Below are the code and all the weights of a small trained network. Each question names an input and a target symbol and asks about switching units off, where a switched-off unit gives its printed mean instead of its output.

import numpy as np


def w(rows, s, z=0):
    codes = np.array(rows[::2]) - 128.0
    scale = np.full(codes.shape[1], s)
    scale[-1] = z or s
    return codes * scale


def f(y):
    return np.maximum(y, 0)


def softmax(a):
    e = np.exp(a - a.max(-1, keepdims=True))
    return e / e.sum(-1, keepdims=True)


def log_softmax(a):
    a = a - a.max(-1, keepdims=True)
    return a - np.log(np.exp(a).sum(-1, keepdims=True))


def net(x, mask):
    ids = ['βγεσφψ'.index(c) for c in x.split()]
    T = len(ids)
    res = E[ids] + P[:T]
    u = 0
    for l in range(2):
        q, k, v = (res @ M[l].T for M in (Q, K, V))
        z = softmax(np.where(np.tri(T) > 0, q @ k.T / 2**0.5, -1e9)) @ v
        res = res + np.where(mask[u], z, O[l][:, -1]) @ O[l][:, :-1]
        u += 1
        y = f(res @ A[l][:, :-1].T + A[l][:, -1])
        res = res + np.where(mask[u : u + 4], y, B[l][:, -1]) @ B[l][:, :-1]
        u += 4
    return log_softmax(res[-1] @ U[:, :-1].T + U[:, -1])


Q, K, V, O, A, B = {}, {}, {}, {}, {}, {}
E = w([
[125,139,163,146,97],'β',
[84,202,150,83,185],'γ',
[66,64,81,115,135],'ε',
[167,90,91,102,133],'σ',
[149,6,51,151,100],'φ',
[167,138,130,94,135],'ψ',
],0.016)
P = w([
[169,220,27,176,35],'0',
[149,175,110,160,76],'1',
[115,144,115,62,63],'2',
[132,64,246,123,163],'3',
[119,146,99,178,157],'4',
[66,137,95,14,106],'5',
[118,2,237,103,201],'6',
],0.0092)
Q[0] = w([
[212,224,103,187,134],'0.h1',
[232,191,77,156,2],'0.h1',
],0.018)
K[0] = w([
[45,32,187,168,215],'0.h1',
[144,45,248,55,220],'0.h1',
],0.016)
V[0] = w([
[52,199,3,21,22],'0.h1',
[198,82,163,170,162],'0.h1',
],0.0048)
O[0] = w([
[93,122,1,9,99,253],'0.h1',
[138,126,174,131,116,101],'0.h1',
],0.0035,0.0059)
A[0] = w([
[200,108,166,103,206,24],'0.n1',
[171,150,189,225,173,89],'0.n2',
[184,56,131,246,255,2],'0.n3',
[102,118,152,236,182,67],'0.n4',
],0.0095,0.0039)
B[0] = w([
[55,129,174,187,47,245],'0.n1',
[246,73,186,146,89,186],'0.n2',
[85,253,145,160,50,249],'0.n3',
[212,113,124,185,60,157],'0.n4',
],0.0055,0.0012)
Q[1] = w([
[200,214,41,183,59],'1.h1',
[228,80,206,252,208],'1.h1',
],0.026)
K[1] = w([
[122,43,236,102,222],'1.h1',
[251,134,142,130,40],'1.h1',
],0.032)
V[1] = w([
[110,16,94,178,89],'1.h1',
[3,173,145,180,82],'1.h1',
],0.022)
O[1] = w([
[1,187,74,131,101,253],'1.h1',
[147,186,147,97,17,96],'1.h1',
],0.014,0.0034)
A[1] = w([
[245,70,153,130,168,114],'1.n1',
[71,169,231,1,171,110],'1.n2',
[77,128,122,166,139,8],'1.n3',
[212,103,164,70,99,34],'1.n4',
],0.0099,0.015)
B[1] = w([
[129,138,61,62,131,254],'1.n1',
[141,117,98,140,109,158],'1.n2',
[250,95,85,114,115,152],'1.n3',
[114,192,158,229,122,218],'1.n4',
],0.022,0.018)
U = w([
[150,102,216,128,43,254],'β',
[88,178,146,152,125,53],'γ',
[3,172,153,90,81,84],'ε',
[37,145,155,193,196,184],'σ',
[111,87,110,175,67,41],'φ',
[117,133,178,51,103,135],'ψ',
],0.0046,0.0087)

Each question gives the input, a string of symbols that net reads in full, and the target symbol t.
The units are the heads (2 rows each of Q, K, V and O) and the neurons (one row each of A and B). Each row of codes is followed by its name. A weight is (code - 128) times the scale printed after its matrix; where a second scale follows, it is the last column's (O, A, B and U).
mask holds one flag per unit, layer by layer, with each layer's heads first. A switched-off unit (its flag False) gives its mean, the last column of its rows in O or B, instead of its output. The means were averaged over made-up inputs and are rounded, as every weight is.
A unit's drop is (log p(t) with every unit on - log p(t) with that unit switched off) / (log p(t) with every unit on - log p(t) with every unit switched off).
The circuit of an input: a set's keep is (log p(t) with only the set's units on - log p(t) with every unit switched off) / (log p(t) with every unit on - log p(t) with every unit switched off). Starting from all 10 units, units are removed one at a time, each time the one whose removal leaves the highest keep (on an exact tie, the one counted first), for as long as the keep stays at least 0.8.
circuit, biggest first: the units of the circuit, biggest drop first
k most important neurons: the k neurons with the biggest drops, biggest first
k most important neurons of layer l: the k neurons of layer l with the biggest drops, biggest first
drop when u is switched off: that unit's drop, to one decimal
input ψ φ σ γ σ β β, target ψ: most important neuron : [1.n1]
input γ β γ σ ψ, target ψ: 2 most important neurons : [0.n2; 1.n1]
input φ β γ σ ε ε γ, target φ: circuit, biggest first : [1.n3; 1.h1; 1.n2]
input γ σ ε φ φ, target φ: 2 most important neurons : [1.n3; 1.n4]
input σ σ σ σ β σ, target σ: circuit, biggest first : [1.h1; 1.n1]
input σ σ ψ, target ψ: circuit, biggest first : [1.h1; 1.n1]
input ε γ σ ε σ γ φ, target ε: drop when 1.n4 is switched off : 0.1
input σ σ β β σ φ, target φ: drop when 1.n3 is switched off : 3.8
input γ β ψ σ, target γ: drop when 1.h1 is switched off : 1.5
input ε σ ε γ, target ε: 2 most important neurons of layer 1 : [1.n4; 1.n3]
input γ σ φ σ φ β γ, target γ: 2 most important neurons of layer 1 : [1.n4; 1.n1]
input ε ψ β, target ε: 2 most important neurons of layer 1 : [1.n3; 1.n4]
input ε β σ σ, target ε: 2 most important neurons : [1.n3; 1.n4]
